Below is a small trained network, with its code and all its weights. Each question gives an input and a target symbol and asks what happens when units are switched off, that is, made to give their printed mean instead of their output.

import numpy as np


def w(rows, s, z=0):
    codes = np.array(rows[::2]) - 128.0
    scale = np.full(codes.shape[1], s)
    scale[-1] = z or s
    return codes * scale


def norm(h):
    return h / np.sqrt((h * h).mean(-1, keepdims=True) + 1e-5)


def softmax(a):
    e = np.exp(a - a.max(-1, keepdims=True))
    return e / e.sum(-1, keepdims=True)


def log_softmax(a):
    a = a - a.max(-1, keepdims=True)
    return a - np.log(np.exp(a).sum(-1, keepdims=True))


def net(x, mask):
    ids = ['αβδζηλμστφψω'.index(c) for c in x.split()]
    T = len(ids)
    res = E[ids] + P[:T]
    u = 0
    for l in range(2):
        r = norm(res)
        for j in range(3):
            rows = slice(4 * j, 4 * j + 4)
            q, k, v = (r @ M[l][rows].T for M in (Q, K, V))
            z = softmax(np.where(np.tri(T) > 0, q @ k.T / 4**0.5, -1e9)) @ v
            o = O[l][rows]
            res = res + np.where(mask[u + j], z, o[:, -1]) @ o[:, :-1]
        u += 3
    return log_softmax(norm(res)[-1] @ U[:, :-1].T + U[:, -1])


Q, K, V, O = {}, {}, {}, {}
E = w([
[138,87,158,144],'α',
[127,89,147,132],'β',
[141,85,182,149],'δ',
[157,86,142,140],'ζ',
[155,68,147,131],'η',
[131,96,135,147],'λ',
[137,71,190,134],'μ',
[124,111,170,143],'σ',
[137,117,199,158],'τ',
[152,26,77,92],'φ',
[128,125,95,249],'ψ',
[71,43,151,152],'ω',
],0.0021)
P = w([
[133,159,128,114],'0',
[168,1,148,210],'1',
[166,81,145,147],'2',
[98,158,143,97],'3',
[135,66,175,170],'4',
[157,105,132,153],'5',
[93,152,139,105],'6',
[116,89,180,161],'7',
[149,120,123,155],'8',
[90,147,125,107],'9',
[101,104,179,157],'10',
[141,133,117,151],'11',
[86,148,123,106],'12',
],0.0072)
Q[0] = w([
[192,116,108,96],'0.h0',
[150,102,194,151],'0.h0',
[102,124,96,83],'0.h0',
[106,113,188,146],'0.h0',
[246,149,118,181],'0.h1',
[230,149,155,189],'0.h1',
[109,87,135,134],'0.h1',
[60,104,127,97],'0.h1',
[83,132,138,69],'0.h2',
[65,154,114,64],'0.h2',
[174,99,134,175],'0.h2',
[190,74,152,182],'0.h2',
],0.013)
K[0] = w([
[231,148,122,93],'0.h0',
[156,83,254,176],'0.h0',
[104,120,62,61],'0.h0',
[83,71,212,150],'0.h0',
[39,71,76,166],'0.h1',
[73,92,131,158],'0.h1',
[86,202,219,88],'0.h1',
[185,196,149,105],'0.h1',
[193,204,100,135],'0.h2',
[174,229,90,100],'0.h2',
[91,56,159,156],'0.h2',
[109,45,165,147],'0.h2',
],0.009)
V[0] = w([
[71,119,86,87],'0.h0',
[75,164,86,102],'0.h0',
[33,111,160,190],'0.h0',
[124,45,140,90],'0.h0',
[46,192,148,218],'0.h1',
[98,55,164,59],'0.h1',
[178,131,137,242],'0.h1',
[178,46,150,144],'0.h1',
[254,132,74,151],'0.h2',
[220,121,63,119],'0.h2',
[75,91,186,221],'0.h2',
[108,133,47,121],'0.h2',
],0.0041)
O[0] = w([
[143,148,168,150,48],'0.h0',
[129,137,169,115,8],'0.h0',
[183,114,111,112,219],'0.h0',
[156,142,106,184,211],'0.h0',
[255,124,125,182,128],'0.h1',
[86,77,168,71,158],'0.h1',
[173,177,120,95,151],'0.h1',
[114,140,143,70,162],'0.h1',
[148,184,100,171,146],'0.h2',
[119,184,115,179,101],'0.h2',
[155,85,114,126,240],'0.h2',
[112,144,158,180,2],'0.h2',
],0.0056,0.0023)
Q[1] = w([
[166,132,116,125],'1.h0',
[76,128,161,198],'1.h0',
[110,150,158,244],'1.h0',
[96,87,121,28],'1.h0',
[233,74,80,120],'1.h1',
[239,112,115,117],'1.h1',
[61,108,101,117],'1.h1',
[133,74,80,107],'1.h1',
[129,194,150,125],'1.h2',
[122,177,142,111],'1.h2',
[134,174,114,204],'1.h2',
[115,181,172,85],'1.h2',
],0.011)
K[1] = w([
[162,113,120,84],'1.h0',
[95,186,157,152],'1.h0',
[113,249,149,117],'1.h0',
[91,2,140,197],'1.h0',
[172,34,217,133],'1.h1',
[191,57,176,122],'1.h1',
[63,177,125,166],'1.h1',
[103,93,196,187],'1.h1',
[111,206,76,94],'1.h2',
[110,218,110,96],'1.h2',
[157,144,37,82],'1.h2',
[104,204,138,126],'1.h2',
],0.0081)
V[1] = w([
[136,92,4,16],'1.h0',
[170,75,92,63],'1.h0',
[65,88,63,124],'1.h0',
[171,151,233,111],'1.h0',
[192,167,178,236],'1.h1',
[166,153,90,55],'1.h1',
[54,132,30,49],'1.h1',
[104,115,217,225],'1.h1',
[103,95,192,133],'1.h2',
[142,121,167,73],'1.h2',
[159,92,183,26],'1.h2',
[173,92,194,33],'1.h2',
],0.0037)
O[1] = w([
[59,174,127,159,176],'1.h0',
[92,187,100,144,242],'1.h0',
[93,136,138,212,137],'1.h0',
[180,150,129,51,123],'1.h0',
[62,251,189,194,136],'1.h1',
[112,149,59,154,59],'1.h1',
[198,65,87,152,8],'1.h1',
[156,147,242,94,198],'1.h1',
[134,136,168,168,186],'1.h2',
[122,186,138,116,143],'1.h2',
[98,198,164,116,216],'1.h2',
[113,204,176,93,235],'1.h2',
],0.0034,0.0013)
U = w([
[166,21,119,189,119],'α',
[135,76,218,135,146],'β',
[122,120,3,122,167],'δ',
[117,155,85,207,202],'ζ',
[63,117,97,141,175],'η',
[171,191,194,205,54],'λ',
[56,62,81,43,46],'μ',
[201,171,188,46,65],'σ',
[97,233,129,97,253],'τ',
[57,138,148,137,138],'φ',
[232,185,62,180,102],'ψ',
[97,127,178,53,76],'ω',
],0.014,0.0043)

Each question gives the input, a string of symbols that net reads in full, and the target symbol t.
The units are the heads (4 rows each of Q, K, V and O). Each row of codes is followed by its name. A weight is (code - 128) times the scale printed after its matrix; where a second scale follows, it is the last column's (O and U).
mask holds one flag per head, layer by layer. A switched-off head (its flag False) gives its mean, the last column of its rows in O, instead of its output. The means were averaged over made-up inputs and are rounded, as every weight is.
A unit's drop is (log p(t) with every unit on - log p(t) with that unit switched off) / (log p(t) with every unit on - log p(t) with every unit switched off).
The circuit of an input: a set's keep is (log p(t) with only the set's units on - log p(t) with every unit switched off) / (log p(t) with every unit on - log p(t) with every unit switched off). Starting from all 6 units, units are removed one at a time, each time the one whose removal leaves the highest keep (on an exact tie, the one counted first), for as long as the keep stays at least 0.8.
circuit, biggest first: the units of the circuit, biggest drop first
most important unit: the unit with the biggest drop
heads that matter: for each layer, one digit per head in row order, 1 if its drop is at least 0.15 and else 0, layers parted by /
input σ τ τ τ ω σ φ ω φ ζ τ φ λ, target σ: most important unit => 0.h0
input δ τ τ δ, target δ: heads that matter => 010 / 010
input ψ β μ φ, target ψ: heads that matter => 010 / 000
input ζ λ τ ζ, target ζ: heads that matter => 011 / 001
input τ ζ λ ω, target τ: circuit, biggest first => (0.h1, 0.h2)
input μ δ λ α μ δ τ, target μ: circuit, biggest first => (1.h1, 0.h2)
input ω ω η ψ ψ β, target ψ: circuit, biggest first => (0.h1, 1.h0)
input δ α τ δ δ τ η, target δ: circuit, biggest first => (0.h2, 1.h1)
input α δ δ δ, target α: heads that matter => 011 / 101
input δ λ τ τ τ σ η λ τ β, target δ: heads that matter => 011 / 010
input τ ζ ω δ τ ζ, target σ: heads that matter => 010 / 010
input λ δ σ α δ τ τ, target λ: heads that matter => 011 / 110
input σ φ δ β, target σ: heads that matter => 111 / 100
input τ δ λ, target σ: heads that matter => 011 / 010
input μ τ α δ, target μ: most important unit => 1.h1
input β ω μ ω φ λ σ λ δ ψ λ σ λ, target β: circuit, biggest first => (0.h1, 0.h0, 1.h1)
input δ σ ψ τ τ δ λ ζ τ φ, target δ: circuit, biggest first => (0.h2, 1.h1, 0.h1, 0.h0)
input λ φ τ, target μ: circuit, biggest first => (0.h1, 1.h1)
input λ τ λ λ λ ζ ψ, target λ: circuit, biggest first => (0.h1, 0.h0, 1.h0)
input ω τ ω τ δ τ ψ, target ω: heads that matter => 001 / 000
